Here is a tiny trained network, its code and every weight. The questions are about switching its units off for an input and a target symbol, where a switched-off unit gives its printed mean instead of its output.

import numpy as np


def w(rows, s, z=0):
    codes = np.array(rows[::2]) - 128.0
    scale = np.full(codes.shape[1], s)
    scale[-1] = z or s
    return codes * scale


def norm(h):
    return h / np.sqrt((h * h).mean(-1, keepdims=True) + 1e-5)


def f(y):
    return np.maximum(y, 0)


def softmax(a):
    e = np.exp(a - a.max(-1, keepdims=True))
    return e / e.sum(-1, keepdims=True)


def log_softmax(a):
    a = a - a.max(-1, keepdims=True)
    return a - np.log(np.exp(a).sum(-1, keepdims=True))


def net(x, mask):
    ids = ['αβγδεζηθλμπστφψω'.index(c) for c in x.split()]
    T = len(ids)
    res = E[ids] + P[:T]
    r = norm(res)
    for j in range(3):
        rows = slice(3 * j, 3 * j + 3)
        q, k, v = (r @ M[0][rows].T for M in (Q, K, V))
        z = softmax(np.where(np.tri(T) > 0, q @ k.T / 3**0.5, -1e9)) @ v
        o = O[0][rows]
        res = res + np.where(mask[j], z, o[:, -1]) @ o[:, :-1]
    y = f(norm(res) @ A[0][:, :-1].T + A[0][:, -1])
    res = res + np.where(mask[3:11], y, B[0][:, -1]) @ B[0][:, :-1]
    return log_softmax(norm(res)[-1] @ U[:, :-1].T + U[:, -1])


Q, K, V, O, A, B = {}, {}, {}, {}, {}, {}
E = w([
[148,159,139,192],'α',
[150,161,138,197],'β',
[98,142,163,131],'γ',
[138,162,155,200],'δ',
[104,145,161,134],'ε',
[139,186,164,196],'ζ',
[97,101,132,45],'η',
[167,171,149,169],'θ',
[182,209,114,251],'λ',
[190,122,80,141],'μ',
[180,167,127,115],'π',
[207,109,83,152],'σ',
[129,118,83,145],'τ',
[183,108,152,128],'φ',
[160,172,140,80],'ψ',
[68,246,48,142],'ω',
],0.0025)
P = w([
[173,172,120,254],'0',
[158,163,141,230],'1',
[159,146,125,199],'2',
[139,138,137,170],'3',
[126,130,141,150],'4',
[129,134,140,146],'5',
[114,144,156,175],'6',
],0.0016)
Q[0] = w([
[106,194,162,215],'h0',
[108,192,166,242],'h0',
[34,176,51,15],'h0',
[28,43,96,76],'h1',
[243,207,161,193],'h1',
[255,219,49,217],'h1',
[168,239,226,175],'h2',
[25,10,17,21],'h2',
[243,240,236,245],'h2',
],0.0044)
K[0] = w([
[188,84,76,62],'h0',
[200,71,76,15],'h0',
[178,117,202,243],'h0',
[214,180,176,224],'h1',
[24,88,99,27],'h1',
[28,68,204,14],'h1',
[127,30,56,33],'h2',
[163,243,153,248],'h2',
[75,25,114,3],'h2',
],0.0044)
V[0] = w([
[136,107,221,158],'h0',
[144,194,4,71],'h0',
[50,158,99,160],'h0',
[70,76,89,164],'h1',
[209,65,189,137],'h1',
[168,36,215,128],'h1',
[174,178,211,96],'h2',
[48,238,79,143],'h2',
[166,25,65,109],'h2',
],0.0037)
O[0] = w([
[122,66,172,170,181],'h0',
[159,216,81,30,101],'h0',
[32,182,111,210,139],'h0',
[22,44,46,249,75],'h1',
[153,16,252,108,150],'h1',
[177,30,223,203,68],'h1',
[208,155,229,36,182],'h2',
[63,242,114,113,192],'h2',
[173,59,67,140,7],'h2',
],0.0037,0.002)
A[0] = w([
[23,38,62,209,213],'n0',
[91,156,34,197,173],'n1',
[107,214,90,163,178],'n2',
[169,205,127,79,5],'n3',
[35,56,54,201,191],'n4',
[159,123,217,159,139],'n5',
[205,153,102,189,70],'n6',
[4,116,206,28,164],'n7',
],0.0033,0.0018)
B[0] = w([
[102,28,153,3,159],'n0',
[100,80,112,61,198],'n1',
[143,73,92,85,251],'n2',
[129,89,148,22,159],'n3',
[78,29,150,24,155],'n4',
[119,126,67,107,252],'n5',
[153,86,41,173,171],'n6',
[189,100,53,188,185],'n7',
],0.0042,0.0025)
U = w([
[10,30,226,247,45],'α',
[250,2,240,160,254],'β',
[4,40,196,173,64],'γ',
[14,21,30,13,199],'δ',
[118,88,132,134,2],'ε',
[246,81,5,170,198],'ζ',
[15,252,10,20,235],'η',
[198,241,239,182,80],'θ',
[12,104,197,221,43],'λ',
[254,16,56,234,85],'μ',
[247,237,231,9,205],'π',
[240,247,232,35,102],'σ',
[52,44,112,175,2],'τ',
[62,252,243,230,253],'φ',
[40,12,35,217,9],'ψ',
[88,249,46,248,80],'ω',
],0.0049,0.0045)

Each question gives the input, a string of symbols that net reads in full, and the target symbol t.
The units are the heads (3 rows each of Q, K, V and O) and the neurons (one row each of A and B). Each row of codes is followed by its name. A weight is (code - 128) times the scale printed after its matrix; where a second scale follows, it is the last column's (O, A, B and U).
mask holds one flag per unit, heads first, then neurons. A switched-off unit (its flag False) gives its mean, the last column of its rows in O or B, instead of its output. The means were averaged over made-up inputs and are rounded, as every weight is.
A unit's drop is (log p(t) with every unit on - log p(t) with that unit switched off) / (log p(t) with every unit on - log p(t) with every unit switched off).
The circuit of an input: a set's keep is (log p(t) with only the set's units on - log p(t) with every unit switched off) / (log p(t) with every unit on - log p(t) with every unit switched off). Starting from all 11 units, units are removed one at a time, each time the one whose removal leaves the highest keep (on an exact tie, the one counted first), for as long as the keep stays at least 0.8.
units of the circuit, in order: the units of the circuit, biggest drop first
unit that matters most: the unit with the biggest drop
k most important neurons: the k neurons with the biggest drops, biggest first
heads that matter: for each layer, one digit per head in row order, 1 if its drop is at least 0.15 and else 0, layers parted by /
drop when u is switched off: that unit's drop, to one decimal
input ε ζ δ, target φ: unit that matters most	h2
input ζ ζ ζ β, target φ: heads that matter	101
input β γ τ ζ, target δ: heads that matter	001
input φ δ α, target β: heads that matter	111
input α τ α, target δ: heads that matter	000
input δ ζ τ φ μ ε, target β: units of the circuit, in order	(h1 h2)
input ζ ε φ λ φ σ, target β: heads that matter	010
input μ γ δ μ μ ζ, target ζ: heads that matter	101
input ζ γ α ζ ζ, target φ: units of the circuit, in order	(h0 h2)
input μ τ ζ, target δ: heads that matter	011
input τ β γ δ ζ ε β, target φ: heads that matter	001
input β π θ ω ζ, target η: heads that matter	010
input τ ε ψ θ τ γ δ, target δ: heads that matter	001
input τ β μ φ δ, target β: units of the circuit, in order	(h1)
input ε τ τ μ λ, target δ: heads that matter	011
input μ δ β α ζ, target φ: 2 most important neurons	(n7 n6)
input θ ζ θ β φ γ, target β: heads that matter	000
input ψ ζ φ τ φ τ, target β: heads that matter	011
input γ σ α ψ ζ λ, target π: 2 most important neurons	(n3 n7)
input δ β γ δ θ φ λ, target β: units of the circuit, in order	(h2)
input ε τ φ γ, target β: heads that matter	110
input δ δ φ θ ζ, target β: heads that matter	001
input σ β ω μ ω θ, target η: drop when h1 is switched off	0.2
input φ φ δ, target β: drop when h1 is switched off	0.1
input ω β δ, target η: drop when n4 is switched off	0.0
input α φ γ φ λ, target β: drop when h2 is switched off	0.2
input μ γ μ ε, target ζ: units of the circuit, in order	(n7)
